Here is a tiny trained network, its code and every weight. The questions are about switching its units off for an input and a target symbol, where a switched-off unit gives its printed mean instead of its output.

import numpy as np


def w(rows, s, z=0):
    codes = np.array(rows[::2]) - 128.0
    scale = np.full(codes.shape[1], s)
    scale[-1] = z or s
    return codes * scale


def f(y):
    return y / 2 * (1 + np.tanh(0.7978845608 * (y + 0.044715 * y**3)))


def softmax(a):
    e = np.exp(a - a.max(-1, keepdims=True))
    return e / e.sum(-1, keepdims=True)


def log_softmax(a):
    a = a - a.max(-1, keepdims=True)
    return a - np.log(np.exp(a).sum(-1, keepdims=True))


def net(x, mask):
    ids = ['ΦΩαβγεζλμξπστψ'.index(c) for c in x.split()]
    T = len(ids)
    res = E[ids] + P[:T]
    u = 0
    for l in range(2):
        r = res
        for j in range(2):
            rows = slice(2 * j, 2 * j + 2)
            q, k, v = (r @ M[l][rows].T for M in (Q, K, V))
            z = softmax(np.where(np.tri(T) > 0, q @ k.T / 2**0.5, -1e9)) @ v
            o = O[l][rows]
            res = res + np.where(mask[u + j], z, o[:, -1]) @ o[:, :-1]
        u += 2
        y = f(res @ A[l][:, :-1].T + A[l][:, -1])
        res = res + np.where(mask[u : u + 4], y, B[l][:, -1]) @ B[l][:, :-1]
        u += 4
    return log_softmax(res[-1] @ U[:, :-1].T + U[:, -1])


Q, K, V, O, A, B = {}, {}, {}, {}, {}, {}
E = w([
[130,143,126,156,160,186,200,160,42,161],'Φ',
[131,147,140,198,151,128,239,70,164,34],'Ω',
[142,186,156,127,207,111,117,77,244,79],'α',
[150,75,149,148,137,75,86,147,197,176],'β',
[125,74,166,169,166,53,171,165,143,121],'γ',
[74,36,81,191,105,145,159,56,214,171],'ε',
[217,176,211,206,125,44,198,150,108,127],'ζ',
[167,98,102,75,67,87,72,17,68,72],'λ',
[180,155,140,104,217,222,77,146,109,173],'μ',
[182,71,110,76,147,140,207,150,146,193],'ξ',
[117,76,164,214,168,109,86,163,133,176],'π',
[150,186,96,171,72,184,118,170,174,168],'σ',
[75,88,94,202,201,113,124,71,138,123],'τ',
[87,169,135,201,173,99,163,61,149,147],'ψ',
],0.011)
P = w([
[54,82,255,126,71,163,166,53,129,201],'0',
[112,137,200,113,151,142,174,48,122,169],'1',
[152,129,155,152,163,118,164,71,122,154],'2',
[172,128,118,168,176,106,144,91,128,145],'3',
[187,120,94,191,172,106,136,108,133,137],'4',
[205,111,72,208,178,104,128,128,134,132],'5',
[219,121,61,216,189,107,125,142,123,132],'6',
[233,118,42,221,167,94,128,156,120,131],'7',
[242,116,32,237,177,90,133,170,124,128],'8',
],0.0046)
Q[0] = w([
[123,199,162,72,134,190,168,153,121,159],'L0H0',
[176,105,93,193,129,88,102,102,133,140],'L0H0',
[156,206,70,136,112,137,42,66,117,60],'L0H1',
[254,174,105,169,209,110,161,65,141,69],'L0H1',
],0.0073)
K[0] = w([
[137,152,99,170,170,152,144,169,159,156],'L0H0',
[141,136,132,73,82,163,107,117,95,114],'L0H0',
[65,154,191,82,9,84,73,1,48,56],'L0H1',
[233,126,22,18,91,162,114,93,11,97],'L0H1',
],0.0088)
V[0] = w([
[91,143,229,190,195,136,196,139,202,179],'L0H0',
[79,114,200,204,204,134,164,157,228,206],'L0H0',
[153,108,92,82,21,65,51,77,45,2],'L0H1',
[206,73,53,56,165,191,126,128,56,214],'L0H1',
],0.0051)
O[0] = w([
[131,101,253,167,86,113,88,48,129,118,253],'L0H0',
[89,100,242,183,88,120,61,48,133,115,226],'L0H0',
[107,51,208,34,104,160,120,181,38,17,125],'L0H1',
[206,17,84,127,153,153,110,132,112,207,152],'L0H1',
],0.0049,0.0027)
A[0] = w([
[148,242,143,138,108,133,40,107,234,204,161],'L0N0',
[150,2,180,120,72,64,105,97,137,144,250],'L0N1',
[90,80,203,80,55,241,16,188,97,126,176],'L0N2',
[115,113,187,180,173,41,34,82,138,125,96],'L0N3',
],0.0067,0.002)
B[0] = w([
[235,171,109,122,82,159,109,72,153,105,222],'L0N0',
[154,14,170,100,86,73,129,79,117,147,226],'L0N1',
[100,23,184,193,59,154,2,143,61,127,139],'L0N2',
[142,87,179,204,149,112,59,63,125,112,253],'L0N3',
],0.0061)
Q[1] = w([
[224,119,131,255,110,126,87,48,147,176],'L1H0',
[153,46,110,150,125,130,196,168,80,143],'L1H0',
[162,128,67,70,157,149,142,207,127,105],'L1H1',
[13,146,143,40,69,172,129,211,131,121],'L1H1',
],0.0097)
K[1] = w([
[171,135,10,119,147,134,114,248,125,170],'L1H0',
[129,85,105,55,56,123,86,152,24,65],'L1H0',
[134,95,181,82,61,164,84,122,45,53],'L1H1',
[61,132,226,133,107,114,145,1,136,92],'L1H1',
],0.0096)
V[1] = w([
[63,96,184,161,253,71,207,164,127,218],'L1H0',
[48,79,122,214,140,43,85,107,116,12],'L1H0',
[83,167,76,170,22,75,254,148,164,164],'L1H1',
[193,80,114,19,68,16,112,106,157,77],'L1H1',
],0.0059)
O[1] = w([
[157,53,107,167,254,140,131,114,45,104,3],'L1H0',
[63,163,192,25,177,208,152,80,78,180,209],'L1H0',
[133,146,175,149,187,58,237,66,205,229,28],'L1H1',
[203,168,44,35,152,37,70,86,114,84,187],'L1H1',
],0.007,0.0053)
A[1] = w([
[94,174,94,165,101,88,179,131,221,141,24],'L1N0',
[35,89,152,88,225,109,205,121,103,87,249],'L1N1',
[109,44,182,184,139,133,141,121,149,180,95],'L1N2',
[2,212,127,137,177,192,165,94,119,155,140],'L1N3',
],0.0079,0.0021)
B[1] = w([
[12,135,163,77,253,100,27,154,125,173,174],'L1N0',
[47,38,111,112,171,100,195,173,249,24,171],'L1N1',
[157,251,67,81,199,201,145,214,157,143,255],'L1N2',
[46,137,13,218,62,53,129,97,33,162,194],'L1N3',
],0.0064,0.0074)
U = w([
[164,219,109,139,189,215,187,191,127,121,156],'Φ',
[81,96,99,146,73,82,194,130,154,99,239],'Ω',
[154,176,171,109,86,167,186,103,206,43,59],'α',
[99,16,173,109,63,66,97,95,101,166,177],'β',
[118,61,180,109,193,136,130,131,155,74,100],'γ',
[144,97,114,64,111,212,178,60,194,196,102],'ε',
[184,165,255,128,123,82,197,149,68,114,132],'ζ',
[123,182,68,87,155,106,98,131,112,86,53],'λ',
[132,81,118,204,46,176,102,196,159,84,201],'μ',
[195,90,50,149,149,43,159,91,132,143,162],'ξ',
[126,117,185,118,176,183,77,162,60,175,64],'π',
[83,176,165,119,128,68,79,204,166,147,182],'σ',
[42,43,25,122,169,176,63,101,132,188,2],'τ',
[115,176,116,171,90,117,136,92,38,199,72],'ψ',
],0.0071,0.0042)

Each question gives the input, a string of symbols that net reads in full, and the target symbol t.
The units are the heads (2 rows each of Q, K, V and O) and the neurons (one row each of A and B). Each row of codes is followed by its name. A weight is (code - 128) times the scale printed after its matrix; where a second scale follows, it is the last column's (O, A, B and U).
mask holds one flag per unit, layer by layer, with each layer's heads first. A switched-off unit (its flag False) gives its mean, the last column of its rows in O or B, instead of its output. The means were averaged over made-up inputs and are rounded, as every weight is.
A unit's drop is (log p(t) with every unit on - log p(t) with that unit switched off) / (log p(t) with every unit on - log p(t) with every unit switched off).
The circuit of an input: a set's keep is (log p(t) with only the set's units on - log p(t) with every unit switched off) / (log p(t) with every unit on - log p(t) with every unit switched off). Starting from all 12 units, units are removed one at a time, each time the one whose removal leaves the highest keep (on an exact tie, the one counted first), for as long as the keep stays at least 0.8.
units of the circuit, in order: the units of the circuit, biggest drop first
most important unit: the unit with the biggest drop
top k neurons: the k neurons with the biggest drops, biggest first
top k neurons in layer l: the k neurons of layer l with the biggest drops, biggest first
which heads matter: for each layer, one digit per head in row order, 1 if its drop is at least 0.15 and else 0, layers parted by /
input β λ ψ λ β γ, target λ: most important unit	L0H0
input ζ γ ξ ψ μ, target μ: top 2 neurons in layer 0	L0N1, L0N0
input ψ λ π Ω Φ β, target ξ: units of the circuit, in order	L0H0, L1H0, L0H1, L1H1
input λ α ψ μ β γ ψ τ, target λ: units of the circuit, in order	L0H0, L0H1, L1H1, L0N3
input τ τ μ σ λ ξ ψ, target Ω: which heads matter	11 / 01
input ψ μ ε, target μ: units of the circuit, in order	L1H1, L1H0, L0N1
input α ψ Ω Φ ψ Ω, target Φ: which heads matter	01 / 11
input Ω Φ σ ψ, target σ: which heads matter	01 / 11
input ε λ β β, target ξ: units of the circuit, in order	L1H0, L0H0, L1H1, L0N2
input μ ψ ψ γ τ ζ, target μ: which heads matter	11 / 11
input α ε ψ β, target β: top 4 neurons	L0N0, L1N2, L0N1, L0N3
input τ σ Φ Ω λ γ λ ψ, target λ: units of the circuit, in order	L0H0, L1H1, L0H1, L0N3
input μ γ ζ σ ε, target σ: which heads matter	01 / 11
input γ τ ξ λ Φ σ λ, target λ: units of the circuit, in order	L0H0, L1H1, L0H1
input ξ β Φ, target Φ: top 2 neurons	L1N2, L0N1
input Ω ψ ζ ψ λ γ γ, target σ: top 2 neurons	L0N3, L1N0
input ψ γ π ψ Ω α β λ, target β: top 2 neurons	L0N2, L1N2
input ψ τ μ ψ, target μ: top neuron in layer 0	L0N0
input β γ β ψ, target ψ: which heads matter	11 / 10
input τ ζ β Ω β ψ γ γ, target γ: top 2 neurons	L1N1, L0N0
input μ α ζ β, target μ: most important unit	L0H1
input ψ μ β Ω λ γ ε π, target Φ: top 2 neurons in layer 0	L0N1, L0N0
